Below is a small trained network, with its code and all its weights. Each question gives an input and a target symbol and asks what happens when units are switched off, that is, made to give their printed mean instead of their output.

import numpy as np


def w(rows, s, z=0):
    codes = np.array(rows[::2]) - 128.0
    scale = np.full(codes.shape[1], s)
    scale[-1] = z or s
    return codes * scale


def f(y):
    return y / 2 * (1 + np.tanh(0.7978845608 * (y + 0.044715 * y**3)))


def softmax(a):
    e = np.exp(a - a.max(-1, keepdims=True))
    return e / e.sum(-1, keepdims=True)


def log_softmax(a):
    a = a - a.max(-1, keepdims=True)
    return a - np.log(np.exp(a).sum(-1, keepdims=True))


def net(x, mask):
    ids = ['βγδζηθλμξπστφψω'.index(c) for c in x.split()]
    T = len(ids)
    res = E[ids] + P[:T]
    u = 0
    for l in range(3):
        r = res
        for j in range(2):
            rows = slice(4 * j, 4 * j + 4)
            q, k, v = (r @ M[l][rows].T for M in (Q, K, V))
            z = softmax(np.where(np.tri(T) > 0, q @ k.T / 4**0.5, -1e9)) @ v
            o = O[l][rows]
            res = res + np.where(mask[u + j], z, o[:, -1]) @ o[:, :-1]
        u += 2
        y = f(res @ A[l][:, :-1].T + A[l][:, -1])
        res = res + np.where(mask[u : u + 8], y, B[l][:, -1]) @ B[l][:, :-1]
        u += 8
    return log_softmax(res[-1] @ U[:, :-1].T + U[:, -1])


Q, K, V, O, A, B = {}, {}, {}, {}, {}, {}
E = w([
[116,140,87,184,101,68],'β',
[138,189,90,132,72,63],'γ',
[89,134,81,55,32,179],'δ',
[157,168,24,77,104,99],'ζ',
[85,67,93,201,79,69],'η',
[115,159,109,179,93,79],'θ',
[142,216,205,90,90,95],'λ',
[144,76,35,121,184,38],'μ',
[91,134,139,149,45,94],'ξ',
[78,171,137,125,88,138],'π',
[146,131,137,125,118,2],'σ',
[112,103,222,140,225,10],'τ',
[139,156,221,203,63,73],'φ',
[131,183,150,25,214,120],'ψ',
[69,100,172,134,186,205],'ω',
],0.0065)
P = w([
[20,193,99,134,120,44],'0',
[114,254,151,171,153,92],'1',
[62,131,145,97,70,57],'2',
[3,113,57,128,174,80],'3',
[157,211,152,161,142,118],'4',
[106,91,172,83,53,70],'5',
[27,103,61,118,170,112],'6',
[185,173,155,154,142,143],'7',
[140,59,175,77,50,87],'8',
[47,102,50,99,173,140],'9',
[215,135,165,143,147,168],'10',
[176,24,179,63,50,105],'11',
[67,99,35,89,172,164],'12',
[201,140,151,145,150,185],'13',
],0.0057)
Q[0] = w([
[242,180,234,186,86,105],'L0H1',
[3,59,36,83,155,152],'L0H1',
[22,49,33,68,163,150],'L0H1',
[14,64,30,86,165,160],'L0H1',
[67,207,71,173,95,63],'L0H2',
[92,133,113,132,90,55],'L0H2',
[138,75,163,85,96,57],'L0H2',
[165,128,141,121,162,193],'L0H2',
],0.0052)
K[0] = w([
[226,179,199,155,105,168],'L0H1',
[33,68,53,98,124,104],'L0H1',
[34,68,57,84,139,116],'L0H1',
[30,67,58,110,137,102],'L0H1',
[33,255,83,194,192,85],'L0H2',
[98,188,122,132,103,81],'L0H2',
[112,125,132,115,78,91],'L0H2',
[156,78,142,129,146,172],'L0H2',
],0.0079)
V[0] = w([
[17,120,116,116,131,89],'L0H1',
[59,64,54,138,141,128],'L0H1',
[226,117,145,150,114,166],'L0H1',
[205,187,184,155,132,144],'L0H1',
[69,196,130,202,136,121],'L0H2',
[229,44,119,114,133,223],'L0H2',
[24,200,77,163,127,29],'L0H2',
[1,229,158,179,148,71],'L0H2',
],0.006)
O[0] = w([
[1,125,96,100,143,118,198],'L0H1',
[59,64,21,121,152,169,141],'L0H1',
[249,124,146,142,126,144,60],'L0H1',
[229,198,231,174,122,99,102],'L0H1',
[62,243,109,152,154,102,183],'L0H2',
[189,73,109,131,138,192,2],'L0H2',
[48,187,130,142,105,52,251],'L0H2',
[36,214,138,133,144,86,252],'L0H2',
],0.0042,0.005)
A[0] = w([
[61,173,128,113,101,110,255],'L0N1',
[90,158,88,77,136,63,237],'L0N2',
[131,128,106,157,106,42,238],'L0N3',
[153,167,186,177,12,80,212],'L0N4',
[140,144,194,100,1,72,228],'L0N5',
[98,163,136,224,130,130,164],'L0N6',
[188,195,146,162,239,98,187],'L0N7',
[151,193,133,61,134,135,164],'L0N8',
],0.0081,0.0031)
B[0] = w([
[16,135,120,116,88,111,245],'L0N1',
[52,92,95,103,141,67,235],'L0N2',
[116,52,120,153,117,14,189],'L0N3',
[178,108,160,157,23,59,173],'L0N4',
[145,73,163,111,19,64,180],'L0N5',
[66,212,127,212,121,142,166],'L0N6',
[166,255,68,154,231,21,142],'L0N7',
[154,250,75,26,90,73,141],'L0N8',
],0.0051,0.012)
Q[1] = w([
[160,226,129,196,165,110],'L1H1',
[184,118,196,160,58,173],'L1H1',
[183,194,197,207,108,147],'L1H1',
[167,115,183,178,118,183],'L1H1',
[74,77,101,5,103,57],'L1H2',
[143,93,121,16,192,171],'L1H2',
[2,102,44,110,142,18],'L1H2',
[222,184,148,229,187,223],'L1H2',
],0.0058)
K[1] = w([
[111,168,71,205,253,192],'L1H1',
[28,163,85,76,72,168],'L1H1',
[18,187,63,148,151,221],'L1H1',
[39,162,110,139,104,119],'L1H1',
[194,104,159,48,145,178],'L1H2',
[35,144,97,23,163,136],'L1H2',
[199,106,157,121,174,192],'L1H2',
[55,148,83,179,120,76],'L1H2',
],0.0048)
V[1] = w([
[121,172,122,81,106,168],'L1H1',
[160,121,175,56,97,123],'L1H1',
[164,131,147,128,182,137],'L1H1',
[149,110,186,107,82,80],'L1H1',
[132,84,154,255,113,125],'L1H2',
[109,50,109,237,186,152],'L1H2',
[121,33,161,166,159,153],'L1H2',
[128,131,142,6,146,129],'L1H2',
],0.006)
O[1] = w([
[169,216,129,118,82,153,98],'L1H1',
[156,96,130,35,92,101,100],'L1H1',
[156,140,128,119,177,120,2],'L1H1',
[99,68,134,80,109,118,213],'L1H1',
[110,111,139,253,113,138,111],'L1H2',
[103,26,106,182,156,135,55],'L1H2',
[123,35,132,154,135,141,41],'L1H2',
[153,98,148,4,156,130,119],'L1H2',
],0.0056,0.0096)
A[1] = w([
[110,96,255,157,95,100,229],'L1N1',
[125,170,129,80,249,116,211],'L1N2',
[100,79,142,45,78,103,242],'L1N3',
[115,109,89,61,94,79,99],'L1N4',
[103,141,121,78,95,154,224],'L1N5',
[93,190,148,96,106,147,172],'L1N6',
[129,129,251,192,84,87,227],'L1N7',
[110,161,128,93,238,126,254],'L1N8',
],0.0069,0.0018)
B[1] = w([
[118,64,199,180,78,90,191],'L1N1',
[132,140,255,107,174,109,146],'L1N2',
[112,46,150,5,112,126,248],'L1N3',
[118,102,117,40,118,77,236],'L1N4',
[107,133,156,3,79,205,181],'L1N5',
[97,232,138,87,109,164,203],'L1N6',
[154,112,183,225,63,86,202],'L1N7',
[110,121,238,114,167,147,152],'L1N8',
],0.0045,0.013)
Q[2] = w([
[86,119,63,68,76,63],'L2H1',
[223,134,190,153,122,197],'L2H1',
[137,206,2,148,180,161],'L2H1',
[94,27,214,100,102,110],'L2H1',
[157,168,97,129,134,139],'L2H2',
[80,144,97,157,177,142],'L2H2',
[170,169,49,179,187,153],'L2H2',
[143,173,91,203,159,132],'L2H2',
],0.0064)
K[2] = w([
[252,89,121,121,128,128],'L2H1',
[18,159,74,85,117,107],'L2H1',
[92,142,217,179,91,59],'L2H1',
[165,95,111,76,178,201],'L2H1',
[36,148,91,101,143,134],'L2H2',
[60,143,186,152,124,99],'L2H2',
[35,137,113,137,131,93],'L2H2',
[53,150,109,155,118,122],'L2H2',
],0.0044)
V[2] = w([
[143,77,178,138,163,40],'L2H1',
[147,139,68,148,63,91],'L2H1',
[147,132,23,125,99,97],'L2H1',
[116,111,140,151,63,215],'L2H1',
[99,89,178,78,85,123],'L2H2',
[74,129,68,86,156,120],'L2H2',
[35,255,119,130,148,93],'L2H2',
[167,121,188,165,96,128],'L2H2',
],0.0063)
O[2] = w([
[137,177,116,132,226,60,151],'L2H1',
[140,204,55,150,77,98,145],'L2H1',
[194,138,2,118,49,41,123],'L2H1',
[17,119,131,145,22,223,98],'L2H1',
[94,155,129,123,141,161,224],'L2H2',
[161,99,85,87,161,187,160],'L2H2',
[167,106,138,148,147,189,253],'L2H2',
[91,153,164,171,103,89,121],'L2H2',
],0.0075,0.022)
A[2] = w([
[123,95,2,109,60,115,128],'L2N1',
[126,109,70,84,194,79,134],'L2N2',
[89,54,153,39,84,157,172],'L2N3',
[51,117,113,135,130,136,248],'L2N4',
[166,168,218,139,126,138,155],'L2N5',
[156,180,70,245,122,87,192],'L2N6',
[219,213,97,112,116,169,252],'L2N7',
[169,119,53,106,122,65,143],'L2N8',
],0.0074,0.0028)
B[2] = w([
[246,163,41,108,2,216,167],'L2N1',
[89,156,133,139,230,86,176],'L2N2',
[222,106,206,145,172,206,249],'L2N3',
[84,131,140,214,147,230,196],'L2N4',
[194,238,85,118,50,71,149],'L2N5',
[206,27,99,236,192,199,167],'L2N6',
[62,62,38,61,63,124,151],'L2N7',
[133,45,2,54,151,55,150],'L2N8',
],0.0059,0.019)
U = w([
[164,99,73,169,127,164,98],'β',
[180,203,92,107,72,106,1],'γ',
[201,103,128,99,64,199,34],'δ',
[227,77,70,88,90,120,132],'ζ',
[152,69,67,170,148,172,121],'η',
[156,153,123,180,107,149,73],'θ',
[142,213,195,49,80,81,55],'λ',
[178,48,93,103,167,58,253],'μ',
[87,189,101,133,75,151,190],'ξ',
[119,221,109,140,132,197,244],'π',
[55,129,71,58,126,77,40],'σ',
[76,126,132,150,228,73,27],'τ',
[49,161,159,176,88,75,154],'φ',
[210,136,224,115,222,102,120],'ψ',
[77,3,183,200,161,210,211],'ω',
],0.0054,0.0034)

Each question gives the input, a string of symbols that net reads in full, and the target symbol t.
The units are the heads (4 rows each of Q, K, V and O) and the neurons (one row each of A and B). Each row of codes is followed by its name. A weight is (code - 128) times the scale printed after its matrix; where a second scale follows, it is the last column's (O, A, B and U).
mask holds one flag per unit, layer by layer, with each layer's heads first. A switched-off unit (its flag False) gives its mean, the last column of its rows in O or B, instead of its output. The means were averaged over made-up inputs and are rounded, as every weight is.
A unit's drop is (log p(t) with every unit on - log p(t) with that unit switched off) / (log p(t) with every unit on - log p(t) with every unit switched off).
The circuit of an input: a set's keep is (log p(t) with only the set's units on - log p(t) with every unit switched off) / (log p(t) with every unit on - log p(t) with every unit switched off). Starting from the 12 units with the biggest drops (on a tie, the unit counted first), units are removed one at a time, each time the one whose removal leaves the highest keep (on an exact tie, the one counted first), for as long as the keep stays at least 0.8.
circuit, biggest first: the units of the circuit, biggest drop first
top k neurons: the k neurons with the biggest drops, biggest first
top k neurons in layer l: the k neurons of layer l with the biggest drops, biggest first
drop when u is switched off: that unit's drop, to one decimal
input ξ σ φ σ τ, target ψ: circuit, biggest first	[L0N7; L2H1; L0H1]
input π ζ ω β θ μ μ, target μ: circuit, biggest first	[L2H1; L2N8; L1N6; L0N3]
input δ ω ψ ω μ ω τ τ γ η, target τ: top 2 neurons	[L0N1; L2N2]
input ξ δ ω δ τ, target ψ: top 2 neurons	[L0N7; L1N3]
input σ ψ τ π ω ψ δ, target ω: top neuron	[L0N4]
input λ σ σ σ ξ π, target λ: top 3 neurons in layer 0	[L0N5; L0N4; L0N8]
input δ ω ζ ξ φ, target θ: top 2 neurons in layer 1	[L1N7; L1N1]
input θ δ φ μ η π ω τ σ, target ω: top 3 neurons in layer 0	[L0N3; L0N5; L0N4]
input σ δ λ λ φ σ τ ζ, target σ: top 2 neurons in layer 2	[L2N3; L2N7]
input σ ξ λ λ λ, target γ: top 2 neurons in layer 0	[L0N7; L0N4]
input ψ ξ ξ σ ξ σ φ ψ δ, target δ: top 2 neurons in layer 2	[L2N3; L2N1]
input λ π γ ψ ζ σ, target ζ: top 3 neurons	[L0N1; L2N1; L0N2]
input ψ η ω τ π σ, target ω: top 2 neurons in layer 1	[L1N1; L1N7]
input ψ β σ, target ψ: top 2 neurons in layer 1	[L1N1; L1N2]
input π ω ξ σ ψ, target λ: top 2 neurons in layer 0	[L0N8; L0N7]
input λ λ γ ξ φ φ ω δ η, target δ: top neuron in layer 2	[L2N1]
input ω γ η, target ω: top 2 neurons in layer 1	[L1N1; L1N7]
input π σ ψ λ ω η ω θ δ θ θ π τ, target τ: top 3 neurons in layer 2	[L2N1; L2N3; L2N2]
input τ θ ξ γ ω φ β β π μ π τ λ ψ, target λ: top 2 neurons	[L1N2; L1N8]
input ξ λ σ ξ τ π, target λ: top 2 neurons	[L2N6; L0N7]
input β γ π μ ω ξ, target ω: top neuron in layer 2	[L2N3]
input λ ξ λ π τ ξ θ θ ζ γ θ ψ θ, target ψ: top 2 neurons in layer 0	[L0N6; L0N4]
input λ ω τ σ γ ω δ ξ, target φ: top 2 neurons in layer 0	[L0N4; L0N5]
input σ β λ μ η β, target μ: top 2 neurons	[L0N3; L1N4]
input φ γ λ, target λ: top 2 neurons	[L0N8; L0N5]
input β γ ω η φ, target θ: top 2 neurons	[L2N6; L2N5]
input ω ξ σ σ σ ω ω ω τ ψ β ψ λ, target ψ: top 3 neurons	[L0N6; L2N3; L0N4]
input σ λ ζ λ σ ω ζ, target ω: top neuron	[L0N7]
input λ ω ω ω ξ σ π λ β, target λ: drop when L1N6 is switched off	0.0
input ω ξ ψ, target ψ: drop when L2N3 is switched off	0.2
